Below is a small trained network, with its code and all its weights. Each question gives an input and a class and asks what happens when units are switched off, that is, made to give their printed mean instead of their output.

import numpy as np


def w(rows, s, z=0):
    codes = np.array(rows[::2]) - 128.0
    scale = np.full(codes.shape[1], s)
    scale[-1] = z or s
    return codes * scale


def norm(h):
    return h / np.sqrt((h * h).mean(-1, keepdims=True) + 1e-5)


def f(y):
    return y / 2 * (1 + np.tanh(0.7978845608 * (y + 0.044715 * y**3)))


def log_softmax(a):
    a = a - a.max(-1, keepdims=True)
    return a - np.log(np.exp(a).sum(-1, keepdims=True))


def net(x, mask):
    res = np.array(x, float).reshape(1, 6) / 4 @ E
    u = 0
    for l in range(2):
        y = f(norm(res) @ A[l][:, :-1].T + A[l][:, -1])
        res = res + np.where(mask[u : u + 15], y, B[l][:, -1]) @ B[l][:, :-1]
        u += 15
    return log_softmax(norm(res)[-1] @ U[:, :-1].T + U[:, -1])


A, B = {}, {}
E = w([
[191,51,124,186,19,135,48,76,169,135,213],'x0',
[126,140,128,119,118,122,122,129,126,120,132],'x1',
[110,88,181,60,33,115,211,194,151,165,128],'x2',
[133,104,35,195,57,119,136,205,80,96,59],'x3',
[103,164,139,121,84,224,102,120,98,149,101],'x4',
[32,205,127,254,98,114,221,91,153,123,207],'x5',
],0.0087)
A[0] = w([
[145,108,100,145,173,83,128,111,132,116,143,80],'0.n0',
[97,92,161,104,105,113,143,178,131,140,148,50],'0.n1',
[172,93,126,117,148,2,181,151,161,84,176,1],'0.n2',
[104,153,121,108,87,254,137,118,98,158,145,71],'0.n3',
[142,109,177,93,65,126,171,151,143,160,135,36],'0.n4',
[161,116,114,131,85,151,130,134,145,122,203,98],'0.n5',
[191,100,132,60,119,121,115,144,109,154,119,67],'0.n6',
[161,160,101,155,181,161,107,105,110,76,170,66],'0.n7',
[106,132,161,65,139,144,148,56,157,176,178,57],'0.n8',
[113,164,107,88,68,196,123,76,90,157,109,31],'0.n9',
[80,163,135,185,91,98,184,98,126,166,160,39],'0.n10',
[84,122,163,108,78,120,174,173,166,149,131,58],'0.n11',
[108,165,140,99,175,118,193,159,113,101,102,44],'0.n12',
[171,89,155,161,80,129,111,109,150,110,165,45],'0.n13',
[139,114,87,156,77,134,158,180,120,76,112,84],'0.n14',
],0.012,0.0081)
B[0] = w([
[117,123,183,138,67,98,167,113,153,119,57,156],'0.n0',
[179,146,134,141,114,152,161,45,132,119,69,159],'0.n1',
[77,69,177,197,163,37,82,151,214,123,38,203],'0.n2',
[79,74,175,190,164,2,81,167,221,107,31,214],'0.n3',
[213,131,134,124,95,112,190,25,129,131,79,197],'0.n4',
[57,147,95,78,136,132,164,116,107,189,112,212],'0.n5',
[101,81,116,95,134,193,159,147,175,58,167,225],'0.n6',
[162,122,169,134,82,170,191,56,104,116,54,199],'0.n7',
[202,156,188,184,141,78,119,226,27,130,179,219],'0.n8',
[103,99,159,163,118,88,89,155,167,117,54,163],'0.n9',
[97,54,108,76,178,242,110,163,184,19,167,253],'0.n10',
[190,136,88,125,103,123,198,41,103,72,91,206],'0.n11',
[47,141,112,91,100,145,115,98,119,241,125,212],'0.n12',
[29,144,117,77,110,158,91,104,89,238,138,206],'0.n13',
[203,178,206,187,174,108,125,191,59,168,187,206],'0.n14',
],0.0097,0.0055)
A[1] = w([
[116,138,129,155,161,52,73,112,224,133,82,23],'1.n0',
[142,141,202,92,187,102,120,86,160,137,176,73],'1.n1',
[127,84,63,127,51,117,40,104,161,224,195,49],'1.n2',
[153,207,192,104,92,185,97,185,107,104,121,107],'1.n3',
[150,114,104,137,39,111,64,69,127,153,188,87],'1.n4',
[124,124,197,153,179,90,137,155,163,164,106,131],'1.n5',
[146,183,82,63,90,96,210,143,183,126,118,98],'1.n6',
[176,188,74,176,147,138,90,4,103,79,83,26],'1.n7',
[179,170,26,202,87,108,140,250,57,130,135,38],'1.n8',
[32,211,42,41,158,77,159,139,65,193,107,43],'1.n9',
[125,170,145,158,184,159,48,44,107,95,92,42],'1.n10',
[207,215,209,112,167,86,112,149,144,150,228,25],'1.n11',
[81,148,105,118,145,209,160,144,211,35,215,2],'1.n12',
[217,84,103,2,140,183,102,153,140,95,130,14],'1.n13',
[156,60,105,20,154,152,37,182,150,80,85,86],'1.n14',
],0.0085,0.0051)
B[1] = w([
[132,111,105,125,85,94,90,183,144,100,63,178],'1.n0',
[167,133,110,166,68,124,125,204,92,134,113,163],'1.n1',
[39,178,136,61,222,154,138,144,120,212,91,185],'1.n2',
[114,128,129,164,119,41,109,148,129,122,131,152],'1.n3',
[133,176,111,64,215,150,117,126,134,201,92,162],'1.n4',
[154,146,55,152,75,137,29,131,117,125,116,219],'1.n5',
[166,120,100,128,143,168,118,66,108,163,116,155],'1.n6',
[204,67,102,55,26,125,254,67,141,140,81,191],'1.n7',
[217,134,200,66,149,74,69,141,69,125,210,189],'1.n8',
[79,87,139,73,130,173,81,72,161,238,178,215],'1.n9',
[159,76,136,113,101,64,190,147,140,121,100,184],'1.n10',
[192,97,124,120,116,102,103,161,7,147,187,158],'1.n11',
[110,190,58,116,110,141,100,157,167,32,180,199],'1.n12',
[110,185,66,191,119,166,152,144,141,41,198,210],'1.n13',
[53,175,130,217,116,166,146,109,174,63,197,253],'1.n14',
],0.0085,0.0053)
U = w([
[85,156,82,138,138,181,149,133,162,26,207,174],'0',
[68,138,113,74,153,151,110,97,119,255,125,197],'1',
[220,114,130,103,86,115,219,52,115,111,78,45],'2',
[202,154,169,146,142,82,81,193,36,136,186,5],'3',
[91,112,132,167,127,61,71,149,188,108,44,201],'4',
],0.017,0.0015)

Each question gives the input, the list of numbers given to net, and the class t.
The units are the neurons (one row each of A and B). Each row of codes is followed by its name. A weight is (code - 128) times the scale printed after its matrix; where a second scale follows, it is the last column's (A, B and U).
mask holds one flag per neuron, layer by layer. A switched-off neuron (its flag False) gives its mean, the last column of its row in B, instead of its output. The means were averaged over made-up inputs and are rounded, as every weight is.
A unit's drop is (log p(t) with every unit on - log p(t) with that unit switched off) / (log p(t) with every unit on - log p(t) with every unit switched off).
The circuit of an input: a set's keep is (log p(t) with only the set's units on - log p(t) with every unit switched off) / (log p(t) with every unit on - log p(t) with every unit switched off). Starting from the 12 units with the biggest drops (on a tie, the unit counted first), units are removed one at a time, each time the one whose removal leaves the highest keep (on an exact tie, the one counted first), for as long as the keep stays at least 0.8.
circuit, biggest first: the units of the circuit, biggest drop first
unit that matters most: the unit with the biggest drop
top k neurons: the k neurons with the biggest drops, biggest first
k most important neurons of layer l: the k neurons of layer l with the biggest drops, biggest first
input [8,0,5,4,8,-1], class 1: unit that matters most : 0.n13
input [-3,-7,5,6,-3,4], class 3: top 2 neurons : 0.n14, 1.n8
input [-8,3,-8,8,5,4], class 1: circuit, biggest first : 1.n9, 0.n12
input [-2,5,-6,8,-5,-8], class 0: top 2 neurons : 1.n14, 0.n8
input [2,6,0,4,-3,-4], class 0: 2 most important neurons of layer 1 : 1.n14, 1.n13
input [-6,0,-6,2,-2,2], class 1: top 2 neurons : 0.n12, 1.n9
input [1,-3,-6,5,6,-2], class 2: top 2 neurons : 1.n7, 0.n7
input [6,2,-6,7,6,2], class 3: top 2 neurons : 0.n14, 1.n8
input [7,-8,3,6,-7,-4], class 1: circuit, biggest first : 0.n13, 1.n2
input [-2,-5,0,5,-5,4], class 3: 3 most important neurons of layer 0 : 0.n14, 0.n3, 0.n6
input [7,-3,-7,-2,1,-7], class 0: top 2 neurons : 1.n13, 1.n14
input [6,-7,-8,8,3,1], class 2: top 3 neurons : 1.n7, 0.n7, 0.n8
input [0,-4,7,-5,8,6], class 4: top 2 neurons : 0.n3, 0.n9
input [-2,-1,7,-8,0,-8], class 0: 2 most important neurons of layer 0 : 0.n6, 0.n14
input [-3,8,1,-4,-7,1], class 4: circuit, biggest first : 0.n2
input [-1,-2,3,-8,6,-6], class 3: top 2 neurons : 0.n8, 0.n10
input [3,-7,-8,-8,7,-4], class 2: top 4 neurons : 0.n7, 1.n7, 0.n14, 1.n10
input [4,7,8,3,8,6], class 2: 2 most important neurons of layer 0 : 0.n11, 0.n4
input [2,3,2,-6,-8,-6], class 4: top 3 neurons : 0.n2, 0.n10, 0.n14
input [-2,-6,5,6,0,-6], class 0: 2 most important neurons of layer 0 : 0.n6, 0.n8
input [-7,-8,-2,-7,-3,6], class 1: circuit, biggest first : 0.n12
input [-4,8,6,-6,-4,4], class 2: top 3 neurons : 0.n11, 0.n14, 0.n4
input [0,-1,5,-6,-3,-4], class 3: 2 most important neurons of layer 1 : 1.n11, 1.n7
input [-6,-1,6,2,-4,2], class 1: 2 most important neurons of layer 0 : 0.n12, 0.n7
input [-4,8,-1,-8,8,1], class 3: top 2 neurons : 0.n8, 1.n11
